Where the symbols take the states:
from | te di fo
zos | gez nez bub
zur | tav bub sos
kez | paf dil gez
dip | lim suf lik
lik | mem vor raf
raf | dip vel kub
kam | pag paf mag
puf | ven zav faz
pez | bub tam gam
ven | rer fel muk
faz | muk sot suf
kad | tam rer gev
nog | luk tav gik
kag | gik sos bur
suf | puf ker vor
sib | vuk sez fel
vuk | pez kad vum
ker | zav lik zag
gam | vud lub vuk
gev | lub fuf sez
vud | zos bur pez
vor | faz zag vel
fel | vum dor lat
luk | mev vev dil
rer | vis vum fuf
tad | ker kub pag
bub | gaz kag vud
mag | bif ros vev
bur | nez fon tam
zag | sot raf tad
vel | suf tad guv
sot | lat dip ker
zav | fel mem sot
lim | sez puf mem
gik | dil nat nez
bif | tad zus kam
guv | vor pag ked
nez | nog zur kag
muk | fuf lat puf
pag | zag buz bif
paf | buz lel ros
lub | bur peb kad
gez | ros nog gaz
peb | fon vuk rer
vev | kam kez zez
tav | vev gaz nat
tam | kag vis lub
mem | dor faz dip
kub | lik guv buz
zez | mag gez tav
vis | sos gam peb
lat | sib lim zav
ros | zus luk kez
lel | ked mag luk
fon | zur pez vis
ked | vel bif mev
vum | gam gev sib
nat | zez zos zur
zus | kub mev paf
gaz | kez gik zos
sez | kad ven dor
sos | nat vud fon
buz | raf ked zus
dil | lel zez nog
fuf | peb sib ven
mev | guv kam lel
dor | gev muk lim

In the rows, zero is written as 28.

The rows follow the links: the fewer symbols apart two states are, the more alike their rows tend to be.

Each row is also shifted at random along 3 hidden directions that mean nothing.

The rows of 67 states, shuffled:
Each row is one state's numbers.
r1: 28 23 31 27 33 25 20 37 26 27 22 30 23 31 33 37 25 23 29 25 30 38 30 36 27 26 27 33 23 20 27 19 29 28 25 30 34
r2: 21 25 31 26 32 34 26 30 29 35 25 21 24 27 32 31 24 27 31 31 24 29 33 25 30 24 31 34 21 29 21 18 30 24 25 26 26
r3: 12 23 26 22 32 32 20 30 31 31 21 31 35 26 24 28 29 32 28 31 26 32 30 21 18 28 26 27 29 32 29 29 29 29 22 24 31
r4: 32 21 34 27 26 26 29 21 30 29 27 22 25 25 29 25 28 24 29 30 25 26 37 28 23 19 30 33 21 29 23 20 26 25 23 28 29
r5: 37 25 35 30 26 26 28 21 26 25 21 29 23 24 27 25 24 22 24 27 28 24 35 29 25 25 27 31 24 31 25 28 28 25 27 29 38
r6: 50 29 25 38 19 21 31 26 31 23 38 33 28 28 31 23 34 25 24 29 34 28 26 38 26 29 20 30 29 23 37 36 23 34 32 31 34
r7: 32 36 25 37 24 24 34 23 30 21 34 32 29 29 29 26 32 27 23 27 30 24 26 32 31 30 25 27 31 28 34 39 26 32 33 32 26
r8: 32 15 26 24 23 28 19 28 35 32 28 31 33 23 27 22 34 29 29 34 30 34 29 29 12 24 21 30 26 27 32 24 24 31 19 24 37
r9: 28 28 25 22 25 29 27 33 33 31 32 35 34 31 31 26 32 34 33 30 32 33 20 33 25 34 32 24 35 27 34 27 29 34 28 29 22
r10: 31 35 32 31 23 20 38 20 29 20 31 30 27 32 29 26 30 27 28 22 30 24 28 34 33 29 36 24 31 28 29 32 29 31 31 36 21
r11: 19 29 32 26 36 29 29 27 24 28 25 20 25 29 28 36 25 27 30 25 21 28 36 24 33 21 32 30 22 30 19 21 31 22 27 29 25
r12: 34 23 27 22 37 30 20 38 25 31 22 33 29 27 26 37 25 28 27 26 29 35 28 28 23 28 25 27 27 28 28 23 30 28 25 23 41
r13: 27 35 20 28 37 23 28 36 30 24 35 32 33 34 35 41 32 29 27 23 26 36 24 32 32 26 28 23 28 28 32 26 30 33 29 31 23
r14: 29 30 35 28 23 31 35 25 25 29 29 23 24 31 26 24 26 30 34 29 32 23 27 29 37 32 37 31 32 25 24 29 30 25 32 32 22
r15: 38 30 20 28 33 25 27 35 33 30 38 32 32 29 38 35 33 28 26 28 26 35 25 33 26 24 25 26 26 27 33 22 27 34 27 27 27
r16: 28 34 22 30 32 30 29 32 24 27 33 29 33 31 20 32 31 35 29 28 29 26 24 25 34 35 25 25 38 27 32 41 29 28 35 27 28
r17: 26 33 34 31 32 40 31 30 19 34 23 24 22 28 23 28 18 30 30 29 30 20 28 22 40 36 32 33 31 30 22 33 33 21 35 27 30
r18: 38 37 25 33 30 29 36 24 27 26 33 31 28 27 30 28 28 28 24 29 27 21 25 26 33 31 27 25 31 34 31 37 29 30 35 29 28
r19: 22 22 31 25 29 31 20 34 30 32 21 31 25 27 33 29 25 25 29 30 31 36 28 31 23 28 27 32 24 26 28 20 29 28 23 27 32
r20: 10 28 30 23 38 33 21 36 26 30 17 31 28 30 28 35 23 29 28 26 27 34 29 25 27 30 29 26 27 30 25 25 33 27 25 27 30
r21: 26 25 35 28 29 24 30 21 28 24 24 22 26 26 26 29 28 24 28 25 24 26 37 27 26 20 31 30 23 30 21 24 28 23 24 30 29
r22: 23 32 35 33 33 29 28 27 20 23 18 28 21 29 23 31 20 24 24 23 29 23 32 26 34 31 28 30 28 30 24 36 32 24 32 30 35
r23: 32 23 38 37 13 23 26 25 27 22 25 27 18 29 29 16 27 21 28 30 39 29 30 41 28 32 26 38 27 17 30 31 24 27 28 36 32
r24: 25 30 25 22 29 38 30 33 30 37 32 31 36 29 25 25 29 38 33 34 30 27 19 22 29 37 31 24 38 33 32 32 30 32 32 23 23
r25: 29 23 37 32 19 17 28 18 30 17 21 29 23 27 28 22 29 20 25 24 30 28 37 36 21 22 28 32 23 25 28 27 25 28 23 34 34
r26: 24 31 23 24 27 32 29 32 37 34 33 34 35 29 37 25 32 32 30 32 29 32 21 28 24 31 31 24 30 31 34 24 29 35 27 28 19
r27: 48 29 34 31 30 31 32 32 19 31 30 24 19 31 24 31 22 28 33 27 33 25 28 33 40 33 31 33 30 23 24 27 28 23 36 29 35
r28: 26 27 36 30 17 29 32 24 27 28 28 23 23 31 27 17 27 28 34 30 34 25 28 33 33 33 35 33 31 23 26 29 28 26 30 33 21
r29: 22 31 36 35 29 26 27 27 21 20 19 28 21 31 24 30 21 23 25 23 31 25 32 30 36 33 28 31 29 26 26 36 31 24 32 33 34
r30: 25 29 36 32 25 29 30 28 22 25 25 24 21 32 24 26 23 28 32 26 34 25 29 32 38 33 32 33 30 22 25 33 29 24 33 33 27
r31: 36 24 36 32 23 26 28 21 27 26 20 29 21 24 27 21 24 21 24 29 30 23 34 29 24 27 26 32 24 30 27 30 27 26 27 28 38
r32: 43 33 31 29 27 24 38 23 26 25 32 29 25 31 29 28 27 28 30 24 30 23 28 33 35 29 37 25 30 29 27 29 29 30 33 32 25
r33: 25 35 28 31 22 32 37 17 34 30 31 30 30 25 33 17 28 28 26 33 28 18 25 22 29 31 33 25 30 38 31 33 29 30 31 29 18
r34: 40 34 23 36 27 26 32 28 26 26 36 31 29 29 26 29 31 29 24 29 30 25 25 29 33 32 22 27 34 28 33 39 27 30 35 28 32
r35: 26 41 27 34 31 26 38 23 27 23 31 31 30 31 29 31 28 29 24 24 26 21 27 25 36 30 32 23 32 34 30 38 32 29 35 32 23
r36: 27 29 24 30 24 29 28 31 29 27 34 30 34 31 22 24 34 35 31 31 32 28 23 29 29 34 26 26 38 25 34 38 27 30 31 28 26
r37: 34 25 25 23 19 30 28 31 39 34 34 36 34 28 35 19 33 32 32 34 34 35 20 34 20 32 30 26 32 26 36 23 26 37 25 27 24
r38: 29 29 24 27 26 32 28 33 28 30 34 30 34 30 22 25 32 36 32 31 31 29 22 26 29 35 28 25 38 27 33 36 28 30 32 26 27
r39: 32 23 21 27 31 28 23 31 33 31 33 28 35 26 26 32 35 31 26 30 24 32 31 25 20 22 19 28 27 29 30 27 25 28 24 23 33
r40: 22 23 30 26 31 19 18 36 26 21 19 33 27 33 27 36 29 25 27 22 31 41 30 37 24 26 25 28 27 21 30 25 28 30 23 32 35
r41: 23 28 29 24 40 36 23 37 24 35 21 26 24 28 31 39 20 27 30 28 26 33 29 25 32 27 29 31 24 30 23 19 32 24 28 25 31
r42: 26 28 19 28 34 31 25 31 33 32 35 26 36 26 30 33 34 32 27 33 21 31 29 21 24 23 22 26 26 32 30 27 27 29 26 23 28
r43: 25 25 37 33 21 26 27 20 28 23 18 29 22 26 28 19 25 21 24 28 32 24 33 30 25 29 27 33 25 28 28 33 27 27 26 32 34
r44: 36 29 18 31 35 21 25 34 30 24 37 29 33 30 32 41 35 28 25 25 24 36 31 32 26 21 21 26 25 26 31 26 26 31 27 28 31
r45: 20 24 32 28 29 27 23 34 28 28 24 26 23 30 34 32 26 23 30 27 29 36 32 34 28 25 29 34 20 22 25 18 28 27 23 31 27
r46: 22 31 34 27 19 34 38 18 32 32 30 26 29 27 30 15 27 31 33 32 30 19 26 25 31 32 40 27 31 34 27 29 30 29 30 30 15
r47: 49 24 33 27 34 26 30 24 23 28 25 25 23 24 26 34 25 24 27 25 24 24 37 28 27 20 29 30 22 31 21 23 28 24 27 26 40
r48: 24 25 33 28 29 26 28 23 29 28 26 19 25 27 29 29 28 25 30 28 23 28 37 27 26 20 32 32 22 28 21 20 27 24 23 29 26
r49: 26 37 21 34 33 31 31 30 25 26 33 29 32 30 22 33 30 33 25 28 27 23 25 22 36 34 24 25 36 31 31 42 30 27 36 27 28
r50: 37 30 23 25 30 26 28 37 25 28 34 32 33 34 22 33 32 36 32 26 32 32 22 31 32 35 28 24 38 24 32 34 28 30 34 28 30
r51: 21 32 23 28 27 21 28 33 35 24 33 34 34 34 37 32 35 29 28 25 29 37 24 37 26 27 29 24 28 25 35 25 28 36 26 33 19
r52: 28 29 24 22 26 31 29 33 31 32 32 33 35 31 27 26 32 35 33 31 32 32 20 30 27 36 31 24 36 27 33 29 29 34 29 27 23
r53: 35 28 24 26 24 19 28 35 34 24 34 36 32 34 35 30 34 28 31 26 33 38 22 41 25 29 30 24 31 22 36 24 26 37 27 34 24
r54: 24 22 32 28 26 27 24 31 30 29 27 24 23 29 34 29 27 22 31 29 29 35 33 34 26 23 28 35 20 22 25 17 27 27 23 30 27
r55: 36 19 37 30 17 18 27 17 32 20 24 27 23 25 29 20 31 20 26 27 30 28 37 35 18 20 28 33 21 25 27 25 24 28 21 33 34
r56: 31 32 31 33 18 18 37 17 33 18 32 32 27 30 33 20 32 25 27 25 31 25 28 37 28 28 33 26 29 27 33 32 26 33 29 38 21
r57: 36 26 35 28 17 30 36 21 30 32 32 24 25 28 30 15 27 28 34 32 33 23 27 32 31 31 37 32 30 26 27 26 26 28 30 31 22
r58: 37 28 36 31 16 17 35 22 29 20 32 27 24 34 29 22 31 26 33 24 34 28 29 42 32 29 36 30 30 20 29 27 26 30 30 39 22
r59: 36 23 32 27 31 29 27 29 28 33 29 21 23 27 32 33 26 24 31 30 25 30 35 30 28 21 29 34 20 26 22 15 28 25 25 27 30
r60: 34 25 20 31 24 26 25 30 38 30 40 29 33 26 38 26 38 27 26 33 26 35 28 32 19 21 21 29 23 27 35 22 23 35 23 27 27
r61: 43 27 35 32 28 34 28 29 21 32 24 28 18 25 27 25 20 24 27 31 33 23 29 28 33 33 26 36 27 28 26 30 28 24 33 25 40
r62: 35 28 23 34 21 28 29 28 30 28 37 30 32 27 25 21 34 32 28 32 33 27 24 30 27 33 22 30 35 25 35 38 25 31 32 28 30
r63: 13 25 27 23 36 25 20 35 26 23 19 32 32 31 22 37 28 30 28 22 27 36 30 29 24 27 25 25 29 27 28 30 31 28 23 28 33
r64: 21 25 21 30 29 21 23 29 34 23 33 27 35 29 28 32 38 28 26 28 24 35 31 30 20 21 21 27 27 25 33 29 25 30 23 30 28
r65: 32 30 19 29 32 28 27 33 34 31 38 30 34 28 36 34 34 28 26 30 24 34 26 29 26 23 24 27 25 30 32 24 28 33 27 27 26
r66: 22 21 23 25 28 27 22 29 33 29 30 28 36 25 26 28 35 31 28 32 24 33 31 25 17 23 22 27 28 29 30 28 25 29 22 25 32
r67: 28 23 23 25 34 24 21 32 28 26 27 29 34 28 23 37 32 31 27 25 24 35 31 27 22 24 21 26 29 28 29 29 27 28 25 25 36

Some states, each with its row:
bur r44
vis r33
pag r54
ked r57
ven r10
zos r52
muk r63
mev r66
zav r16
rer r56
dip r22
lim r29
suf r46
ros r37
mag r6
vev r41
tav r1
guv r67
puf r32
gaz r55
nog r64
fel r36
mem r13

Row, symbols taken left to right, then the row they reach:
r39 fo te: r14
r43 fo: r26
r50 di di: r40
r20 di: r21
r24 fo te: r47
r35 te fo: r19
r2 te fo: r62
r23 di fo: r12
r11 di te: r61
r60 fo fo: r65
r8 di fo: r49
r18 te: r7
r25 te: r5
r34 di: r53
r17 te te: r27
r42 fo: r30
r59 te te: r48
r51 di te: r3
r31 te di: r58
r28 di di: r9

